[[102 126 129 111 117 117 141]
 [130 127 128 126 149 128 127]
 [116 130 128 126 117 131 128]] -> 127

[[135 136 116 119 128 127]
 [125 145 116 113 136 112]
 [124 153 112 109 135 112]] -> 145

[[ 99 140 148 102]
 [149 119 113 149]
 [131 135 121 126]] -> 119

[[155 138 144 153 108]
 [138 140 135 151 115]
 [120 123 122 113 141]] -> 140

[[111 137 137 142 140]
 [105 148 148 128 137]
 [121 134 134 157 133]] -> 148

[[128 122 123 120 136 148]
 [114 144 142 137 117 105]
 [107 146 141 138 113 114]] -> 144

[[142 146 115 146 118 134 146]
 [116 109 145 105 143 115 105]
 [136 142 114 143 119 130 151]] -> 109

[[124 104 155 130 115]
 [110 123 152  99 150]
 [131 124 147 123 154]] -> 123

[[125 116 122 111]
 [127 126 122 124]
 [153 124 128 157]] -> 126
---
[116 126 137 117 135 150] Out: 150, 137

[127 140 130 102] Out: 140, 130

[[107 134 135 126]
 [105 134 145 122]
 [134 118 128 130]] Out: 145, 135

[135 151 128 138 121 114] Out: 151, 138

[132 126 142 104 151 145 124] Out: 151, 145

[[118 117 121 136]
 [ 99 114 117 141]] Out: 141, 136

[116 109 101 133 139 120 135] Out: 139, 135
---
Q:
[[119 148 143 146]
 [137 100 107 105]
 [136 104 111 110]]
A: 143

Q: [114 142 124 121 157 131]
A: 157

Q:
[[128 119 135 134 132 122 127]
 [126 136 130 113 118 143 134]
 [135 111 121 155 133 101 126]]
A: 122

Q: [130 102 125 139 145]
A: 139

Q: [138 139 127 126 153]
A: 126

Q:
[[133 122 149 116 128 141 110]
 [115 134 150 114 132  99 108]
 [126 140 146 130 134 151 110]]
A: 141

Q:
[[147 134 145 100 136 119]
 [124 141 130 157 123 130]
 [107 116 112 152 123 140]]
A: 136
---
[[140 121 113 121 108 140]
 [132 138 120 120 102 142]
 [130 126 125 128 127 131]] Answer: 127

[127  99 129 118 158 134] Answer: 158

[[111 112 114 120 151 109]
 [131 123 138 143 116 133]
 [134 119 138 141 113 138]] Answer: 113

[149 141 109 144 123] Answer: 144

[120 148 103 116] Answer: 103

[128 127 130 154] Answer: 130

[[148 119 135 123 117 131 138]
 [141 100 146 124 115 145 134]
 [152 115 132 116 131 154 154]] Answer: 154

[122 108 108  99 103 112 116] Answer: 112

[[136 146 143 139 135]
 [103 104 127 106 108]
 [114 110 150 107 110]] Answer: 107

[111 105 118 127] Answer: 118
---
[[152 155 113 143 152 139 113]
 [124 121 110 133 151 103 127]] gives 151

[[125 131 117 149 119 118]
 [125 133 117 147 119 117]
 [124 128 118 151 119 120]] gives 147

[[103 124 126 132 134 156 115]
 [144 116 144 132 139 120 129]] gives 139

[[106 124 116 142]
 [140 141 126 107]
 [111 146 111 122]] gives 141

[[141 109 107 138]
 [132 127 129 123]] gives 127

[[132 148 135 113]
 [126 153 114 134]
 [130 135 106 129]] gives 153

[[141 122 106 126 112 103 127]
 [142 102 127 127 120 121 132]
 [128 123 126 117 121 138 109]] gives 120

[[106 123 125 122 121 128]
 [116 127 109 128 123 128]
 [138 119 143 130 124 129]] gives 128
---
{"in": [127, 144, 121, 153, 139, 143], "out": 153}
{"in": [[118, 109, 123, 139, 105, 117, 150], [114, 129, 138, 126, 113, 136, 136]], "out": 113}
{"in": [129, 126, 106, 128, 109, 134, 124], "out": 109}
{"in": [113, 148, 114, 154, 129, 120, 153], "out": 129}
{"in": [[100, 102, 148, 131, 107], [109, 132, 149, 130, 102]], "out": 149}
{"in": [[122, 130, 139, 108, 134, 126], [131, 123, 115, 131, 128, 122], [156, 140, 124, 119, 129, 134]], "out": 119}
{"in": [132, 140, 144, 112, 154, 150, 127], "out": 154}
{"in": [107, 101, 147, 146, 157, 120, 142], "out": 157}
{"in": [150, 129, 116, 112], "out": 129}
---
[[131 145 138 115 127]
 [154 105 145 113 118]] -> 154, 105

[147 145 139 155 121 127 149] -> 155, 121

[151 121 109 153 128 138] -> 153, 109

[128 111 115 132 135 154] -> 154, 111

[101 128 149 136 116] -> 149, 101

[[124 133 138 117 135 127 130]
 [118 136 132 109 122 119 130]
 [144 120 127 153 135 135 122]] -> 153, 109

[[117 114 154 124 127 137 106]
 [139 140 145 128 133 116 146]
 [116 137 118 109 125 137 107]] -> 154, 106

[156 119 121 128 124 115 138] -> 156, 115

[105 117 127 128] -> 128, 105

[[134 124 118 115 132]
 [102 144 146 137 112]] -> 146, 102
---
[144 150 152 144] 152
[135 140 110 100 138 118 117] 118
[123 104 101 118 156  98] 156
[130 114 115 107 105 140 117] 140
[126 119 152 118 108 117] 108
[105 122 129 141] 129
---
[[133 135 127 153]
 [103 131 127 129]
 [116 135 143 136]] → 136

[[110 140 150 128]
 [128 117 138 128]
 [133 114 110 128]] → 128

[[114 106 121 111]
 [110 149 119 118]
 [114 100 125 119]] → 119

[[122 143 117 150 147 136 120]
 [115 122 115 138 124 142 103]
 [145 144 119 146 132 146 132]] → 132

[[140 132 130 128 146]
 [131 138 132 139 143]
 [154 125 128 114 146]] → 146

[[134 124 151 144 146]
 [127 126 130 119 132]
 [134 120 151 119 153]] → 153

[[151  99 112 119 114 117 116]
 [138 122 139 114 125 120 114]
 [122 128 128 126 132 130 128]] → 128

[[141 126 127 121 131 129 133]
 [123 140 113 125 118 109 134]
 [152 115 111 105 128 119 137]] → 137

[[128 118 129 129 141 157]
 [124 137 149 130 131 131]
 [127 119 129 129 140 157]] → 157

[[115 131 150 119 135 108]
 [132 125 138 131 132  98]
 [120 123 120 120 131 133]] → 133
